Below are the code and all the weights of a small trained network. Each question names an input and a target symbol and asks about switching units off, where a switched-off unit gives its printed mean instead of its output.

import numpy as np


def w(rows, s, z=0):
    codes = np.array(rows[::2]) - 128.0
    scale = np.full(codes.shape[1], s)
    scale[-1] = z or s
    return codes * scale


def f(y):
    return y / 2 * (1 + np.tanh(0.7978845608 * (y + 0.044715 * y**3)))


def softmax(a):
    e = np.exp(a - a.max(-1, keepdims=True))
    return e / e.sum(-1, keepdims=True)


def log_softmax(a):
    a = a - a.max(-1, keepdims=True)
    return a - np.log(np.exp(a).sum(-1, keepdims=True))


def net(x, mask):
    ids = ['αβεζηθξσφψ'.index(c) for c in x.split()]
    T = len(ids)
    res = E[ids] + P[:T]
    r = res
    for j in range(2):
        rows = slice(2 * j, 2 * j + 2)
        q, k, v = (r @ M[0][rows].T for M in (Q, K, V))
        z = softmax(np.where(np.tri(T) > 0, q @ k.T / 2**0.5, -1e9)) @ v
        o = O[0][rows]
        res = res + np.where(mask[j], z, o[:, -1]) @ o[:, :-1]
    y = f(res @ A[0][:, :-1].T + A[0][:, -1])
    res = res + np.where(mask[2:18], y, B[0][:, -1]) @ B[0][:, :-1]
    return log_softmax(res[-1] @ U[:, :-1].T + U[:, -1])


Q, K, V, O, A, B = {}, {}, {}, {}, {}, {}
E = w([
[247,131,154,214,117,113],'α',
[174,63,223,134,141,125],'β',
[217,197,170,34,159,93],'ε',
[159,36,42,78,174,148],'ζ',
[185,169,137,107,126,184],'η',
[148,51,189,171,118,194],'θ',
[134,194,85,208,167,118],'ξ',
[214,217,174,57,158,92],'σ',
[75,100,161,169,184,66],'φ',
[117,108,106,222,160,99],'ψ',
],0.013)
P = w([
[94,101,121,131,23,96],'0',
[162,85,106,115,80,73],'1',
[178,72,116,127,107,83],'2',
[186,78,127,134,125,96],'3',
[183,82,133,137,144,109],'4',
[181,96,140,141,159,119],'5',
[173,102,145,147,174,130],'6',
[172,116,153,145,189,144],'7',
[162,127,158,153,202,160],'8',
[155,138,169,161,213,175],'9',
[151,147,166,164,232,182],'10',
[136,164,182,175,242,199],'11',
[142,167,185,173,255,202],'12',
],0.0087)
Q[0] = w([
[250,18,175,140,248,170],'H0',
[82,135,114,187,123,123],'H0',
[188,65,221,138,217,75],'H1',
[38,180,145,158,13,117],'H1',
],0.011)
K[0] = w([
[129,183,145,153,254,171],'H0',
[150,93,164,85,92,118],'H0',
[126,153,104,153,223,211],'H1',
[142,111,103,87,45,94],'H1',
],0.013)
V[0] = w([
[93,146,137,124,197,16],'H0',
[71,91,85,249,103,91],'H0',
[169,204,185,173,141,29],'H1',
[162,183,36,141,124,153],'H1',
],0.011)
O[0] = w([
[27,119,107,146,140,100,163],'H0',
[127,179,115,180,188,128,1],'H0',
[90,191,173,167,57,147,146],'H1',
[150,154,7,116,84,235,57],'H1',
],0.014,0.006)
A[0] = w([
[14,125,126,198,180,30,181],'N0',
[82,55,106,170,54,140,123],'N1',
[214,165,107,85,183,176,254],'N2',
[131,110,109,211,203,92,188],'N3',
[130,62,193,133,133,71,144],'N4',
[194,134,150,134,36,180,180],'N5',
[222,85,164,66,135,89,100],'N6',
[85,55,45,148,162,135,200],'N7',
[41,116,138,137,156,79,118],'N8',
[135,150,33,92,69,186,252],'N9',
[35,62,136,121,9,184,168],'N10',
[142,153,226,191,74,95,129],'N11',
[110,184,108,3,156,105,119],'N12',
[171,104,152,194,196,118,143],'N13',
[194,103,153,143,152,68,137],'N14',
[134,216,135,18,118,96,126],'N15',
],0.0077,0.0053)
B[0] = w([
[187,130,203,81,94,129,200],'N0',
[209,201,109,185,205,109,138],'N1',
[112,68,147,175,92,158,179],'N2',
[146,121,108,119,132,235,175],'N3',
[125,155,55,103,197,182,250],'N4',
[63,12,106,75,100,69,166],'N5',
[82,90,99,107,134,161,234],'N6',
[198,200,190,107,47,139,164],'N7',
[190,146,105,64,113,89,164],'N8',
[122,99,149,238,109,30,153],'N9',
[165,162,88,190,254,24,167],'N10',
[33,221,37,82,124,122,216],'N11',
[201,80,73,223,213,139,139],'N12',
[150,162,70,117,99,210,182],'N13',
[98,148,90,107,99,196,198],'N14',
[175,116,106,159,226,87,143],'N15',
],0.0061,0.014)
U = w([
[70,156,70,204,86,161,111],'α',
[59,138,86,92,142,192,207],'β',
[141,115,106,163,208,65,131],'ε',
[217,74,168,132,112,164,151],'ζ',
[87,77,184,131,30,119,81],'η',
[157,110,66,156,215,206,42],'θ',
[137,160,179,254,175,174,253],'ξ',
[104,151,62,149,178,85,56],'σ',
[120,196,151,64,58,159,55],'φ',
[212,208,193,144,146,145,153],'ψ',
],0.0055,0.0051)

Each question gives the input, a string of symbols that net reads in full, and the target symbol t.
The units are the heads (2 rows each of Q, K, V and O) and the neurons (one row each of A and B). Each row of codes is followed by its name. A weight is (code - 128) times the scale printed after its matrix; where a second scale follows, it is the last column's (O, A, B and U).
mask holds one flag per unit, heads first, then neurons. A switched-off unit (its flag False) gives its mean, the last column of its rows in O or B, instead of its output. The means were averaged over made-up inputs and are rounded, as every weight is.
A unit's drop is (log p(t) with every unit on - log p(t) with that unit switched off) / (log p(t) with every unit on - log p(t) with every unit switched off).
The circuit of an input: a set's keep is (log p(t) with only the set's units on - log p(t) with every unit switched off) / (log p(t) with every unit on - log p(t) with every unit switched off). Starting from the 12 units with the biggest drops (on a tie, the unit counted first), units are removed one at a time, each time the one whose removal leaves the highest keep (on an exact tie, the one counted first), for as long as the keep stays at least 0.8.
units of the circuit, in order: the units of the circuit, biggest drop first
most important unit: the unit with the biggest drop
k most important neurons: the k neurons with the biggest drops, biggest first
which heads matter: for each layer, one digit per head in row order, 1 if its drop is at least 0.15 and else 0, layers parted by /
drop of u: that unit's drop, to one decimal
input ζ ε β β σ β σ, target σ: most important unit -> H0
input θ ζ β ζ β, target θ: units of the circuit, in order -> [H1; N4]
input β ζ β β β ξ ψ, target ξ: which heads matter -> 11
input β θ ξ ε ψ ξ, target ξ: which heads matter -> 11
input σ β β β α β α, target α: units of the circuit, in order -> [H1; N11]
input θ β β α, target β: which heads matter -> 00
input β α β β, target β: units of the circuit, in order -> [N11; N4; H1; N14]
input α η β ζ β θ θ ζ β η, target ζ: units of the circuit, in order -> [H0; N11]
input β β β β ζ ζ β, target θ: which heads matter -> 01
input β ψ β α ε φ β φ σ ε σ ζ, target ε: 2 most important neurons -> [N10; N9]
input β σ ζ ε, target ε: 2 most important neurons -> [N15; N12]
input ψ σ ε β, target ε: 2 most important neurons -> [N10; N1]
input β θ ζ β ψ β β β ζ β φ φ, target φ: 2 most important neurons -> [N0; N8]
input ζ β ζ ξ ξ ζ, target ξ: which heads matter -> 11
input η θ β θ ζ σ β ζ β β σ ε β, target ε: most important unit -> H0
input β β ζ β φ ζ ψ, target ψ: which heads matter -> 10
input φ β β θ φ ζ φ, target ψ: which heads matter -> 10
input φ ζ σ φ ε σ ζ ε β η ζ, target ζ: which heads matter -> 11
input θ β φ η β β β β ε σ, target ε: which heads matter -> 10
input β η ζ ε η, target η: most important unit -> N5
input φ η β φ β β β θ θ, target θ: which heads matter -> 11
input β β ζ β ε ψ ε β ε ζ ζ σ, target ε: drop of N15 -> 0.3
input ε ψ η ζ ε σ θ, target ε: drop of H0 -> 0.9
input ε ζ β β β θ ξ η, target ξ: drop of N3 -> 0.0
input β β φ ξ ε, target ξ: drop of H0 -> 0.5
